Below is a small trained network, with its code and all its weights. Each question gives an input and a class and asks what happens when units are switched off, that is, made to give their printed mean instead of their output.

import numpy as np


def w(rows, s, z=0):
    codes = np.array(rows[::2]) - 128.0
    scale = np.full(codes.shape[1], s)
    scale[-1] = z or s
    return codes * scale


def norm(h):
    return h / np.sqrt((h * h).mean(-1, keepdims=True) + 1e-5)


def f(y):
    return y / 2 * (1 + np.tanh(0.7978845608 * (y + 0.044715 * y**3)))


def log_softmax(a):
    a = a - a.max(-1, keepdims=True)
    return a - np.log(np.exp(a).sum(-1, keepdims=True))


def net(x, mask):
    res = np.array(x, float).reshape(1, 8) / 4 @ E
    u = 0
    for l in range(2):
        y = f(norm(res) @ A[l][:, :-1].T + A[l][:, -1])
        res = res + np.where(mask[u : u + 5], y, B[l][:, -1]) @ B[l][:, :-1]
        u += 5
    return log_softmax(norm(res)[-1] @ U[:, :-1].T + U[:, -1])


A, B = {}, {}
E = w([
[130,173,59,182,114,142,118,70,67,180,182],'x0',
[124,134,118,115,125,125,127,134,129,131,123],'x1',
[148,147,50,192,176,107,56,188,49,187,101],'x2',
[122,127,132,122,124,124,119,131,122,130,130],'x3',
[122,128,124,119,129,129,126,132,125,133,130],'x4',
[124,121,122,123,129,135,141,140,124,134,128],'x5',
[119,138,117,126,136,125,124,117,143,124,117],'x6',
[2,168,191,185,94,106,198,191,152,158,100],'x7',
],0.0025)
A[0] = w([
[105,175,109,151,96,144,134,126,127,180,148,218],'L0N0',
[46,156,192,118,99,101,177,165,161,93,131,221],'L0N1',
[84,144,119,254,144,53,118,218,113,192,50,2],'L0N2',
[150,72,82,78,99,146,140,70,120,72,152,125],'L0N3',
[177,87,88,95,218,90,83,168,77,107,78,76],'L0N4',
],0.0035,0.00097)
B[0] = w([
[184,68,120,168,108,106,176,11,24,41,145,166],'L0N0',
[143,37,87,127,70,102,127,64,46,112,54,253],'L0N1',
[157,135,155,23,105,180,53,124,225,123,196,239],'L0N2',
[2,145,123,62,66,191,58,206,211,153,198,182],'L0N3',
[93,173,139,223,181,58,232,211,63,43,52,187],'L0N4',
],0.0032)
A[1] = w([
[144,173,135,165,82,148,57,121,172,216,243,104],'L1N0',
[69,167,119,93,30,124,25,203,94,190,169,248],'L1N1',
[104,112,178,122,50,167,153,164,124,112,146,168],'L1N2',
[81,112,129,76,42,165,147,31,158,127,253,155],'L1N3',
[111,92,195,66,124,140,79,173,251,123,104,176],'L1N4',
],0.0029,0.0018)
B[1] = w([
[8,150,68,48,144,231,254,145,214,96,167,166],'L1N0',
[190,102,130,80,140,193,140,87,218,111,207,210],'L1N1',
[142,194,69,129,159,140,88,53,137,93,12,183],'L1N2',
[88,223,144,200,179,83,163,242,118,184,165,253],'L1N3',
[206,28,147,56,225,192,64,136,130,245,97,239],'L1N4',
],0.0032,0.0033)
U = w([
[218,62,174,28,189,199,47,149,196,178,111,194],'0',
[70,214,77,99,126,213,158,111,186,158,254,249],'1',
[86,58,206,97,62,97,160,54,131,116,12,63],'2',
[61,186,158,236,53,58,214,31,40,153,132,84],'3',
[175,149,135,177,216,33,106,241,76,34,70,45],'4',
[209,162,21,201,148,115,56,85,16,109,192,53],'5',
],0.0059,0.0014)

Each question gives the input, the list of numbers given to net, and the class t.
The units are the neurons (one row each of A and B). Each row of codes is followed by its name. A weight is (code - 128) times the scale printed after its matrix; where a second scale follows, it is the last column's (A, B and U).
mask holds one flag per neuron, layer by layer. A switched-off neuron (its flag False) gives its mean, the last column of its row in B, instead of its output. The means were averaged over made-up inputs and are rounded, as every weight is.
A unit's drop is (log p(t) with every unit on - log p(t) with that unit switched off) / (log p(t) with every unit on - log p(t) with every unit switched off).
The circuit of an input: a set's keep is (log p(t) with only the set's units on - log p(t) with every unit switched off) / (log p(t) with every unit on - log p(t) with every unit switched off). Starting from all 10 units, units are removed one at a time, each time the one whose removal leaves the highest keep (on an exact tie, the one counted first), for as long as the keep stays at least 0.8.
units of the circuit, in order: the units of the circuit, biggest drop first
top k neurons: the k neurons with the biggest drops, biggest first
top k neurons in layer l: the k neurons of layer l with the biggest drops, biggest first
drop when u is switched off: that unit's drop, to one decimal
input [7,-8,5,1,-4,-3,-8,1], class 1: top 4 neurons	L0N1; L1N0; L0N2; L0N4
input [2,-8,4,5,0,6,0,1], class 1: units of the circuit, in order	L0N2; L1N0
input [6,7,0,-2,7,2,-2,-3], class 1: units of the circuit, in order	L0N1; L1N0
input [7,5,0,-2,0,-3,1,-2], class 1: top 3 neurons	L0N1; L1N0; L0N4
input [8,-4,-2,-2,-1,-2,5,1], class 3: top 3 neurons	L0N0; L0N2; L1N4
input [1,8,-1,-5,0,-3,8,-1], class 1: top neuron	L0N2
input [0,6,3,1,3,3,0,4], class 0: top 2 neurons	L0N2; L1N4
input [-8,-7,3,1,7,-6,-3,6], class 0: units of the circuit, in order	L0N2; L1N4
input [7,1,-2,2,-7,0,-2,-8], class 1: units of the circuit, in order	L0N3; L0N1; L1N0
input [2,-1,0,-1,8,5,-5,4], class 3: top 2 neurons	L0N0; L0N3
input [6,0,7,4,5,7,6,4], class 1: top 2 neurons	L0N2; L1N0
input [0,4,1,-5,5,0,-4,0], class 4: top 2 neurons	L0N4; L0N3
input [-2,8,1,3,6,-1,-3,7], class 0: top 2 neurons	L0N2; L0N4
input [2,-1,-4,4,-8,0,-3,5], class 3: top neuron	L1N4
input [5,-1,-1,-6,7,-4,0,1], class 3: top 2 neurons in layer 1	L1N4; L1N1
input [-1,6,2,-8,-7,-7,-6,-5], class 4: top 2 neurons	L0N4; L0N2
input [2,6,5,2,8,3,5,8], class 1: top 2 neurons in layer 0	L0N2; L0N0
input [-1,-6,7,-8,-8,-6,6,-2], class 4: top 2 neurons in layer 0	L0N4; L0N1
input [5,-3,4,-5,-2,-6,4,3], class 1: drop when L1N0 is switched off	0.2
input [-3,2,3,0,-4,4,-5,4], class 0: drop when L0N0 is switched off	0.0
input [-6,3,7,-2,0,2,-2,7], class 0: drop when L0N2 is switched off	1.3
input [5,7,-4,-1,-7,-8,-1,1], class 3: units of the circuit, in order	L0N2
